Below is a small trained network, with its code and all its weights. Each question gives an input and a class and asks what happens when units are switched off, that is, made to give their printed mean instead of their output.

import numpy as np


def w(rows, s, z=0):
    codes = np.array(rows[::2]) - 128.0
    scale = np.full(codes.shape[1], s)
    scale[-1] = z or s
    return codes * scale


def norm(h):
    return h / np.sqrt((h * h).mean(-1, keepdims=True) + 1e-5)


def f(y):
    return y / 2 * (1 + np.tanh(0.7978845608 * (y + 0.044715 * y**3)))


def log_softmax(a):
    a = a - a.max(-1, keepdims=True)
    return a - np.log(np.exp(a).sum(-1, keepdims=True))


def net(x, mask):
    res = np.array(x, float).reshape(1, 2) / 4 @ E
    u = 0
    for l in range(3):
        y = f(norm(res) @ A[l][:, :-1].T + A[l][:, -1])
        res = res + np.where(mask[u : u + 10], y, B[l][:, -1]) @ B[l][:, :-1]
        u += 10
    return log_softmax(norm(res)[-1] @ U[:, :-1].T + U[:, -1])


A, B = {}, {}
E = w([
[241,14,201],'x0',
[3,33,46],'x1',
],0.0016)
A[0] = w([
[134,115,144,10],'0.n0',
[137,170,155,65],'0.n1',
[131,96,145,53],'0.n2',
[126,129,152,59],'0.n3',
[128,127,108,119],'0.n4',
[142,175,146,81],'0.n5',
[125,105,155,41],'0.n6',
[150,196,143,82],'0.n7',
[2,112,84,110],'0.n8',
[122,104,158,67],'0.n9',
],0.014,0.0013)
B[0] = w([
[133,123,95,124],'0.n0',
[80,101,134,156],'0.n1',
[176,134,104,136],'0.n2',
[115,124,106,126],'0.n3',
[152,124,136,128],'0.n4',
[77,97,142,162],'0.n5',
[154,130,103,130],'0.n6',
[57,76,168,187],'0.n7',
[80,254,31,254],'0.n8',
[162,133,104,132],'0.n9',
],0.027,0.0075)
A[1] = w([
[138,138,136,101],'1.n0',
[120,108,107,122],'1.n1',
[109,181,111,5],'1.n2',
[124,237,251,105],'1.n3',
[143,149,152,82],'1.n4',
[141,54,150,87],'1.n5',
[132,169,151,63],'1.n6',
[147,143,157,46],'1.n7',
[121,100,102,120],'1.n8',
[135,169,181,11],'1.n9',
],0.014,0.0021)
B[1] = w([
[94,107,125,106],'1.n0',
[158,157,153,150],'1.n1',
[19,172,171,241],'1.n2',
[50,5,34,136],'1.n3',
[47,100,118,91],'1.n4',
[156,238,166,254],'1.n5',
[16,120,136,118],'1.n6',
[28,95,111,77],'1.n7',
[164,162,166,152],'1.n8',
[68,114,118,74],'1.n9',
],0.013,0.0024)
A[2] = w([
[48,248,8,6],'2.n0',
[175,58,59,131],'2.n1',
[56,210,78,87],'2.n2',
[174,59,58,133],'2.n3',
[133,160,97,69],'2.n4',
[120,116,105,84],'2.n5',
[135,173,98,48],'2.n6',
[116,95,112,30],'2.n7',
[70,205,19,51],'2.n8',
[112,87,108,101],'2.n9',
],0.015,0.0023)
B[2] = w([
[58,235,1,253],'2.n0',
[179,56,78,135],'2.n1',
[180,177,113,206],'2.n2',
[177,54,78,135],'2.n3',
[84,117,189,146],'2.n4',
[109,104,202,125],'2.n5',
[82,135,173,153],'2.n6',
[96,114,207,122],'2.n7',
[66,182,40,221],'2.n8',
[96,115,201,126],'2.n9',
],0.024,0.014)
U = w([
[76,33,77,22],'0',
[138,111,134,2],'1',
[252,29,73,180],'2',
[57,226,31,194],'3',
[138,106,132,13],'4',
[20,75,233,188],'5',
[230,193,216,152],'6',
],0.014,0.0085)

Each question gives the input, the list of numbers given to net, and the class t.
The units are the neurons (one row each of A and B). Each row of codes is followed by its name. A weight is (code - 128) times the scale printed after its matrix; where a second scale follows, it is the last column's (A, B and U).
mask holds one flag per neuron, layer by layer. A switched-off neuron (its flag False) gives its mean, the last column of its row in B, instead of its output. The means were averaged over made-up inputs and are rounded, as every weight is.
A unit's drop is (log p(t) with every unit on - log p(t) with that unit switched off) / (log p(t) with every unit on - log p(t) with every unit switched off).
The circuit of an input: a set's keep is (log p(t) with only the set's units on - log p(t) with every unit switched off) / (log p(t) with every unit on - log p(t) with every unit switched off). Starting from the 12 units with the biggest drops (on a tie, the unit counted first), units are removed one at a time, each time the one whose removal leaves the highest keep (on an exact tie, the one counted first), for as long as the keep stays at least 0.8.
units of the circuit, in order: the units of the circuit, biggest drop first
most important unit: the unit with the biggest drop
top k neurons: the k neurons with the biggest drops, biggest first
top k neurons in layer l: the k neurons of layer l with the biggest drops, biggest first
drop when u is switched off: that unit's drop, to one decimal
input [7,-4], class 6: top 4 neurons : (0.n8 2.n0 2.n8 1.n5)
input [5,-5], class 6: units of the circuit, in order : (0.n8 2.n0 2.n8)
input [2,-8], class 5: units of the circuit, in order : (0.n8 2.n0 2.n8 2.n2)
input [2,-6], class 5: units of the circuit, in order : (0.n8 2.n0 2.n8 2.n2)
input [8,-7], class 6: most important unit : 0.n8
input [5,-2], class 2: top 2 neurons : (0.n8 0.n7)
input [-7,-4], class 5: top 4 neurons : (0.n8 0.n7 2.n0 2.n8)
input [8,-4], class 2: top 4 neurons : (0.n8 0.n7 2.n0 1.n2)
input [4,-2], class 2: top 4 neurons : (0.n8 0.n7 2.n0 0.n5)
input [8,-1], class 2: top 2 neurons : (0.n8 0.n7)
input [4,-7], class 6: top 2 neurons in layer 1 : (1.n5 1.n3)
input [5,2], class 2: drop when 1.n7 is switched off : 0.0
input [6,-6], class 6: drop when 2.n8 is switched off : 0.6
input [-4,-8], class 5: drop when 0.n8 is switched off : 0.7
input [-3,-5], class 5: drop when 2.n0 is switched off : 0.2
input [7,4], class 2: top 3 neurons : (0.n8 0.n7 2.n0)
